Here is a tiny trained network, its code and every weight. The questions are about switching its units off for an input and a class, where a switched-off unit gives its printed mean instead of its output.

import numpy as np


def w(rows, s, z=0):
    codes = np.array(rows[::2]) - 128.0
    scale = np.full(codes.shape[1], s)
    scale[-1] = z or s
    return codes * scale


def f(y):
    return y / 2 * (1 + np.tanh(0.7978845608 * (y + 0.044715 * y**3)))


def log_softmax(a):
    a = a - a.max(-1, keepdims=True)
    return a - np.log(np.exp(a).sum(-1, keepdims=True))


def net(x, mask):
    res = np.array(x, float).reshape(1, 6) / 4 @ E
    y = f(res @ A[0][:, :-1].T + A[0][:, -1])
    res = res + np.where(mask, y, B[0][:, -1]) @ B[0][:, :-1]
    return log_softmax(res[-1] @ U[:, :-1].T + U[:, -1])


A, B = {}, {}
E = w([
[254,154,142],'x0',
[126,130,124],'x1',
[126,71,243],'x2',
[129,129,130],'x3',
[91,212,204],'x4',
[127,130,129],'x5',
],0.0081)
A[0] = w([
[167,203,168,155],'neuron 1',
[129,168,39,101],'neuron 2',
[148,12,96,86],'neuron 3',
[68,105,118,147],'neuron 4',
[120,151,85,143],'neuron 5',
[87,74,144,143],'neuron 6',
[151,89,54,99],'neuron 7',
[143,63,179,133],'neuron 8',
[63,104,115,75],'neuron 9',
[101,145,141,177],'neuron 10',
[106,221,156,117],'neuron 11',
[103,147,35,127],'neuron 12',
[104,183,158,155],'neuron 13',
[133,92,91,80],'neuron 14',
[132,45,101,178],'neuron 15',
[8,88,81,65],'neuron 16',
[88,172,155,74],'neuron 17',
[53,75,176,157],'neuron 18',
[109,194,154,97],'neuron 19',
[110,227,50,103],'neuron 20',
[193,158,131,73],'neuron 21',
[150,80,103,254],'neuron 22',
[148,81,109,183],'neuron 23',
[119,218,174,85],'neuron 24',
[199,157,122,101],'neuron 25',
[133,134,160,199],'neuron 26',
[243,120,171,95],'neuron 27',
[89,116,120,121],'neuron 28',
[49,123,112,84],'neuron 29',
[76,111,124,99],'neuron 30',
[127,180,114,120],'neuron 31',
],0.012,0.0097)
B[0] = w([
[119,107,69,188],'neuron 1',
[135,143,204,183],'neuron 2',
[118,61,173,168],'neuron 3',
[193,163,77,173],'neuron 4',
[109,156,157,163],'neuron 5',
[176,202,128,165],'neuron 6',
[103,62,186,166],'neuron 7',
[138,198,202,167],'neuron 8',
[229,79,129,143],'neuron 9',
[111,137,52,172],'neuron 10',
[73,15,135,172],'neuron 11',
[136,156,149,195],'neuron 12',
[78,78,74,172],'neuron 13',
[155,84,173,129],'neuron 14',
[70,133,147,197],'neuron 15',
[222,87,103,190],'neuron 16',
[184,2,143,136],'neuron 17',
[150,169,113,200],'neuron 18',
[112,59,149,145],'neuron 19',
[141,184,244,201],'neuron 20',
[241,64,104,144],'neuron 21',
[42,147,95,254],'neuron 22',
[56,127,128,185],'neuron 23',
[131,44,160,159],'neuron 24',
[175,64,80,161],'neuron 25',
[79,170,97,187],'neuron 26',
[197,157,68,189],'neuron 27',
[200,143,108,141],'neuron 28',
[243,84,102,157],'neuron 29',
[245,120,139,141],'neuron 30',
[106,121,164,145],'neuron 31',
],0.0066,0.0091)
U = w([
[218,122,70,61],'0',
[85,151,101,253],'1',
[62,11,149,19],'2',
[149,206,250,95],'3',
[94,161,86,185],'4',
[82,153,65,153],'5',
],0.013,0.0069)

Each question gives the input, the list of numbers given to net, and the class t.
The units are the neurons (one row each of A and B). Each row of codes is followed by its name. A weight is (code - 128) times the scale printed after its matrix; where a second scale follows, it is the last column's (A, B and U).
mask holds one flag per neuron, in row order. A switched-off neuron (its flag False) gives its mean, the last column of its row in B, instead of its output. The means were averaged over made-up inputs and are rounded, as every weight is.
A unit's drop is (log p(t) with every unit on - log p(t) with that unit switched off) / (log p(t) with every unit on - log p(t) with every unit switched off).
The circuit of an input: a set's keep is (log p(t) with only the set's units on - log p(t) with every unit switched off) / (log p(t) with every unit on - log p(t) with every unit switched off). Starting from the 12 units with the biggest drops (on a tie, the unit counted first), units are removed one at a time, each time the one whose removal leaves the highest keep (on an exact tie, the one counted first), for as long as the keep stays at least 0.8.
circuit, biggest first: the units of the circuit, biggest drop first
unit that matters most: the unit with the biggest drop
k most important neurons: the k neurons with the biggest drops, biggest first
drop when u is switched off: that unit's drop, to one decimal
input [-5,-5,-5,6,-7,2], class 2: unit that matters most	neuron 7
input [-2,-4,-4,3,7,4], class 2: circuit, biggest first	neuron 11; neuron 24; neuron 19
input [-6,3,8,8,-2,-8], class 3: circuit, biggest first	neuron 8; neuron 6
input [6,5,1,1,-3,-8], class 5: circuit, biggest first	neuron 22; neuron 16; neuron 20
input [8,-1,8,7,5,-6], class 0: circuit, biggest first	neuron 27; neuron 1
input [3,4,-7,4,4,1], class 3: 2 most important neurons	neuron 20; neuron 2
input [-6,-7,6,0,-6,-3], class 1: circuit, biggest first	neuron 6; neuron 18
input [5,0,3,-5,4,1], class 0: circuit, biggest first	neuron 27; neuron 20
input [3,-1,4,5,-8,-7], class 2: 2 most important neurons	neuron 3; neuron 7
input [0,3,-1,-4,6,-3], class 2: 2 most important neurons	neuron 11; neuron 24
input [3,1,1,4,-7,0], class 2: 2 most important neurons	neuron 3; neuron 7
input [-2,0,6,-8,-6,2], class 4: 2 most important neurons	neuron 20; neuron 6
input [-5,-3,-4,-6,-8,-4], class 2: 2 most important neurons	neuron 7; neuron 3
input [-7,-1,2,7,8,5], class 2: circuit, biggest first	neuron 11
input [6,0,-8,6,8,1], class 2: 2 most important neurons	neuron 11; neuron 24
input [-6,-6,-8,-1,4,2], class 3: drop when neuron 20 is switched off	0.7
input [-2,1,7,5,-1,3], class 3: drop when neuron 8 is switched off	0.7
input [-5,-5,8,-7,1,-5], class 3: drop when neuron 8 is switched off	0.4
